Below is a small trained network, with its code and all its weights. Each question gives an input and a target symbol and asks what happens when units are switched off, that is, made to give their printed mean instead of their output.

import numpy as np


def w(rows, s, z=0):
    codes = np.array(rows[::2]) - 128.0
    scale = np.full(codes.shape[1], s)
    scale[-1] = z or s
    return codes * scale


def f(y):
    return np.maximum(y, 0)


def softmax(a):
    e = np.exp(a - a.max(-1, keepdims=True))
    return e / e.sum(-1, keepdims=True)


def log_softmax(a):
    a = a - a.max(-1, keepdims=True)
    return a - np.log(np.exp(a).sum(-1, keepdims=True))


def net(x, mask):
    ids = ['αβγδεθλμπφψ'.index(c) for c in x.split()]
    T = len(ids)
    res = E[ids] + P[:T]
    r = res
    for j in range(2):
        rows = slice(3 * j, 3 * j + 3)
        q, k, v = (r @ M[0][rows].T for M in (Q, K, V))
        z = softmax(np.where(np.tri(T) > 0, q @ k.T / 3**0.5, -1e9)) @ v
        o = O[0][rows]
        res = res + np.where(mask[j], z, o[:, -1]) @ o[:, :-1]
    y = f(res @ A[0][:, :-1].T + A[0][:, -1])
    res = res + np.where(mask[2:10], y, B[0][:, -1]) @ B[0][:, :-1]
    return log_softmax(res[-1] @ U[:, :-1].T + U[:, -1])


Q, K, V, O, A, B = {}, {}, {}, {}, {}, {}
E = w([
[72,165,38],'α',
[68,198,133],'β',
[98,81,66],'γ',
[92,85,98],'δ',
[92,81,81],'ε',
[117,127,6],'θ',
[41,115,120],'λ',
[129,32,93],'μ',
[169,99,35],'π',
[154,118,149],'φ',
[202,42,71],'ψ',
],0.013)
P = w([
[122,186,119],'0',
[72,2,51],'1',
[192,148,150],'2',
[157,189,105],'3',
[34,67,138],'4',
[190,150,158],'5',
[159,194,104],'6',
[73,84,193],'7',
[187,151,172],'8',
[160,197,96],'9',
],0.013)
Q[0] = w([
[197,56,209],'h1',
[210,183,5],'h1',
[186,243,168],'h1',
[110,156,93],'h2',
[142,111,172],'h2',
[178,138,62],'h2',
],0.011)
K[0] = w([
[144,103,66],'h1',
[240,145,230],'h1',
[169,246,174],'h1',
[120,87,135],'h2',
[128,135,41],'h2',
[150,74,173],'h2',
],0.013)
V[0] = w([
[60,141,107],'h1',
[162,163,131],'h1',
[186,161,207],'h1',
[157,173,136],'h2',
[254,105,64],'h2',
[123,71,254],'h2',
],0.0096)
O[0] = w([
[64,132,45,159],'h1',
[255,173,143,93],'h1',
[127,167,195,2],'h1',
[105,177,237,83],'h2',
[217,133,103,166],'h2',
[112,76,200,18],'h2',
],0.0078,0.0067)
A[0] = w([
[72,93,42,133],'n1',
[52,193,137,47],'n2',
[175,138,206,172],'n3',
[75,92,120,5],'n4',
[52,251,163,76],'n5',
[228,91,133,46],'n6',
[75,31,73,245],'n7',
[116,219,74,253],'n8',
],0.011,0.004)
B[0] = w([
[92,192,161,252],'n1',
[97,80,70,140],'n2',
[3,167,216,138],'n3',
[245,101,164,159],'n4',
[101,20,116,141],'n5',
[48,22,113,152],'n6',
[72,171,133,253],'n7',
[192,125,198,204],'n8',
],0.0078,0.019)
U = w([
[69,121,76,151],'α',
[89,148,171,176],'β',
[112,164,149,74],'γ',
[121,126,117,93],'δ',
[146,116,68,207],'ε',
[202,132,45,165],'θ',
[94,19,141,2],'λ',
[194,56,77,231],'μ',
[205,230,125,10],'π',
[131,120,68,81],'φ',
[158,155,246,185],'ψ',
],0.011,0.0047)

Each question gives the input, a string of symbols that net reads in full, and the target symbol t.
The units are the heads (3 rows each of Q, K, V and O) and the neurons (one row each of A and B). Each row of codes is followed by its name. A weight is (code - 128) times the scale printed after its matrix; where a second scale follows, it is the last column's (O, A, B and U).
mask holds one flag per unit, heads first, then neurons. A switched-off unit (its flag False) gives its mean, the last column of its rows in O or B, instead of its output. The means were averaged over made-up inputs and are rounded, as every weight is.
A unit's drop is (log p(t) with every unit on - log p(t) with that unit switched off) / (log p(t) with every unit on - log p(t) with every unit switched off).
The circuit of an input: a set's keep is (log p(t) with only the set's units on - log p(t) with every unit switched off) / (log p(t) with every unit on - log p(t) with every unit switched off). Starting from all 10 units, units are removed one at a time, each time the one whose removal leaves the highest keep (on an exact tie, the one counted first), for as long as the keep stays at least 0.8.
circuit, biggest first: the units of the circuit, biggest drop first
most important unit: the unit with the biggest drop
top k neurons: the k neurons with the biggest drops, biggest first
which heads matter: for each layer, one digit per head in row order, 1 if its drop is at least 0.15 and else 0, layers parted by /
drop of u: that unit's drop, to one decimal
input α μ β μ α π, target μ: which heads matter : 10
input ε ψ ψ γ, target μ: circuit, biggest first : h1, n1, n7
input γ α ψ θ ψ ψ θ, target μ: which heads matter : 11
input α π θ, target θ: circuit, biggest first : h2
input θ θ θ, target θ: circuit, biggest first : h2, n7
input π ψ π ψ δ ψ θ, target μ: top 3 neurons : n1, n7, n6
input δ π π θ ψ γ θ μ, target α: circuit, biggest first : h1, n7
input ε θ θ γ, target π: which heads matter : 01
input φ θ ψ γ, target μ: circuit, biggest first : n1, h1, n7
input δ θ ψ λ π μ, target α: top 2 neurons : n8, n4
input π α δ β μ θ φ φ φ θ, target ψ: circuit, biggest first : h1, h2
input π α φ β, target ψ: circuit, biggest first : h1, n8
input λ β ε θ, target π: top 3 neurons : n6, n8, n5
input φ α ε β θ β δ λ, target α: circuit, biggest first : h1
input δ ψ θ θ ε θ α, target π: circuit, biggest first : n8, n6
input π β ε π γ θ δ γ ψ, target λ: top 3 neurons : n6, n3, n1
input γ θ β φ, target ψ: top 2 neurons : n3, n8
input ε μ μ φ α λ ε β, target α: top 2 neurons : n2, n5
input δ λ α θ β ψ θ α ε ψ, target μ: top 2 neurons : n1, n7
input α γ γ θ, target π: most important unit : n8
input γ γ α, target π: drop of n6 : 0.3
input γ γ θ δ ε β ε ψ, target α: drop of n7 : 0.2
input φ θ δ θ γ ε μ β, target α: drop of h1 : 0.4
